[ 11.6  -6.7 -19.9  -7.0  -8.5  -9.9 -19.5  17.5   2.9  -7.7  16.0  20.2
 -28.4   4.6 -21.1   5.2  15.9   3.4  -7.5  -8.4   9.9 -12.7  21.6   2.7
  -4.0 -31.5  14.1  21.7  -1.4]	J V
[-27.0  33.9 -21.7 -39.3 -27.9 -35.2 -11.0   7.2  25.7 -21.2  40.8  20.8
  56.8  -6.1 -10.9  19.0  23.8 -25.3   5.1  16.2  29.4  20.4  10.8   7.1
  18.3 -14.3  18.0  35.1  24.0]	J V
[ 16.3   1.9  -5.9  14.3  10.9  -3.1 -11.9   2.2   6.2   0.7  -3.9  -0.1
 -24.8  -9.1 -18.3  -2.2   7.0   4.2 -11.7  -6.1  18.9 -10.5 -17.7  -5.8
 -12.6  -5.9   3.3   7.2   0.1]	J X
[-29.3   8.5 -10.0 -17.5  -8.5 -16.9 -15.7 -16.9 -10.6  -8.9   2.0  17.7
  27.6  11.5  -2.9   6.7  -0.5 -10.9  -3.6   0.8   9.6  -3.1  11.1  11.5
  -3.4  -5.3  12.1   4.7   9.6]	L Y
[ 24.8 -83.1  15.7  83.4  30.1  42.7  -1.6  34.1 -28.4  10.4 -17.0  -1.7
 -86.6   4.5 -57.3 -46.9  -3.7  41.2 -48.0 -55.4 -20.8 -44.4 -17.7   3.0
 -27.7 -16.4  16.2 -14.3 -35.4]	J X
[ -8.1 -36.5   6.4  21.8  13.4  22.7  -6.6  20.1 -22.5  11.0  -1.3   6.8
 -31.8  -1.3 -28.9 -12.0  -7.2  23.4 -26.6 -17.9 -11.7 -25.9   6.1   5.3
 -19.8 -12.5  11.8  -6.7 -13.2]	L Y
[ 23.7  11.2 -60.7  12.7  -0.5  -8.3 -13.8  17.3  24.6  -5.4   3.4   1.5
 -18.7  -3.1 -16.2   7.7   5.3   0.1  -9.2  -8.6  27.8  -4.5 -19.6  -1.3
 -13.8  -0.7  30.0  25.8  27.7]	J X
[-16.0  16.4 -31.8 -15.7  -6.7 -29.8 -21.1  20.6  29.4 -10.3   3.5  19.0
   9.6  10.1 -18.5  11.6  20.6  -8.2  -2.8   3.2  21.0  -3.9   0.0  11.2
   3.9 -15.1   6.1  35.9  10.8]	J V
[-30.7  -1.8 -23.8 -17.7 -10.5 -19.6 -14.5  15.4  -2.7 -12.6   5.3  32.0
   7.0   8.6 -22.8  13.6  21.3   1.2 -11.6  -9.5  12.3  -0.3  33.8  14.1
  18.7 -30.8  19.2  39.7   3.9]	J V
[-18.7 -11.8 -13.0  13.0   8.0  -3.1   1.2   6.7 -32.1  -2.3  15.0  18.5
  -6.6 -17.5 -43.7   4.1   7.1   4.0 -35.7 -22.4  35.3  -6.8  11.1   8.9
 -17.8 -26.3  32.2  10.6  -1.1]	J V
[ -7.1   4.3 -23.8   1.3   0.0  -3.4 -27.3  27.1   4.7   5.9  -4.6  15.1
 -28.2   4.0 -22.5  -2.7   3.7  15.6 -17.0   0.4   1.7 -17.6   0.0  21.4
 -16.3 -27.5  11.8  20.1 -18.0]	J A
[  5.1 -22.8 -13.8  18.9  -1.4 -23.7 -11.1  25.3  10.6 -14.1 -11.5   6.0
  -9.9  -9.7 -32.2  -5.1  23.1   8.0 -18.0 -20.7  19.1 -10.2  -4.5   0.5
  18.0  -2.1  14.6  28.3  -1.0]	J X
[-24.0 -24.6   4.6  16.6  -8.1   4.2  -0.6   9.2 -41.2  14.1   7.2   8.4
   7.0   4.0 -29.3   2.5  -5.6  11.6 -19.1 -14.7  -6.9 -20.0  13.5  13.2
   2.0 -10.7  16.4  -5.3 -15.0]	L Y
[-17.9 -20.9 -16.1   7.5  -1.7  -2.6 -15.7  20.0  -3.1  13.1  -4.8  20.1
 -11.2  -5.5 -27.6   0.2  19.6   9.7 -12.8 -20.5  -4.9  -5.7  15.8  18.2
   0.3 -25.2  13.3  18.2  -5.8]	J A
[ 20.8  -7.5 -10.2   6.8   5.2  -8.7  -4.3  -1.9  23.8  -5.5  -6.0   5.8
  -4.7   0.7 -14.7   7.6  19.1   7.6  -6.0  -0.6  -4.1  -0.6  -1.2   4.3
   4.1 -14.7   6.5  23.6  -5.7]	J X
[-10.2   3.6 -20.8  11.0   1.1  -4.6 -23.2  20.3  -6.4   1.6   1.4  19.0
 -11.2  -3.0 -35.0   1.5  -7.0   1.7 -18.5   0.4  32.8 -16.4  -9.9  17.5
 -10.0 -22.9  18.8  14.1  -0.7]	J V
[  5.0 -16.4  -3.6  13.3  -4.6   0.6 -11.5   9.9   2.2 -10.0   3.2  14.2
 -35.8   2.1 -14.5   1.9  19.0   5.5 -17.9 -12.9  -7.9  -5.0  17.8  12.6
 -11.0 -22.6  17.2   7.1 -14.9]	L Y
[-52.2 -32.4   3.5  -6.8   6.5  18.6   5.0  11.6 -35.2  11.6   0.8  13.9
  16.3   9.6 -34.8  -8.7   4.4  14.7  -8.0 -30.0 -24.4 -17.2  21.6  10.2
  11.2 -12.4  17.0  -7.2 -14.0]	L D
[-15.3  -1.8 -16.4 -10.3 -15.3 -21.3  -3.5  36.1  19.4 -15.3  -0.5  26.9
   3.2   3.0 -19.4  19.2  21.4  -1.0  -6.3  -8.5  12.8   1.8  20.5  -6.2
  11.9 -22.2  19.6  41.2   2.0]	J V
[-45.6 -20.4  -4.1   3.4 -11.9  13.7 -16.9  33.5 -21.0  17.8 -18.7  17.5
   5.4  11.1 -11.9  -2.0  -0.8  17.2 -15.2 -26.8 -33.4 -19.7  41.5  25.3
  10.6 -25.6   8.2  14.8 -10.4]	L N
[-14.8   2.8  -6.0  -9.3   1.6   2.9  -3.2  24.5  26.2   6.3 -11.7  10.5
  25.8  15.6  -6.7 -10.5  20.8   9.2  -0.2 -16.6 -17.7 -13.2   6.6  17.0
  25.5   4.1 -10.8  26.5  -4.1]	L D
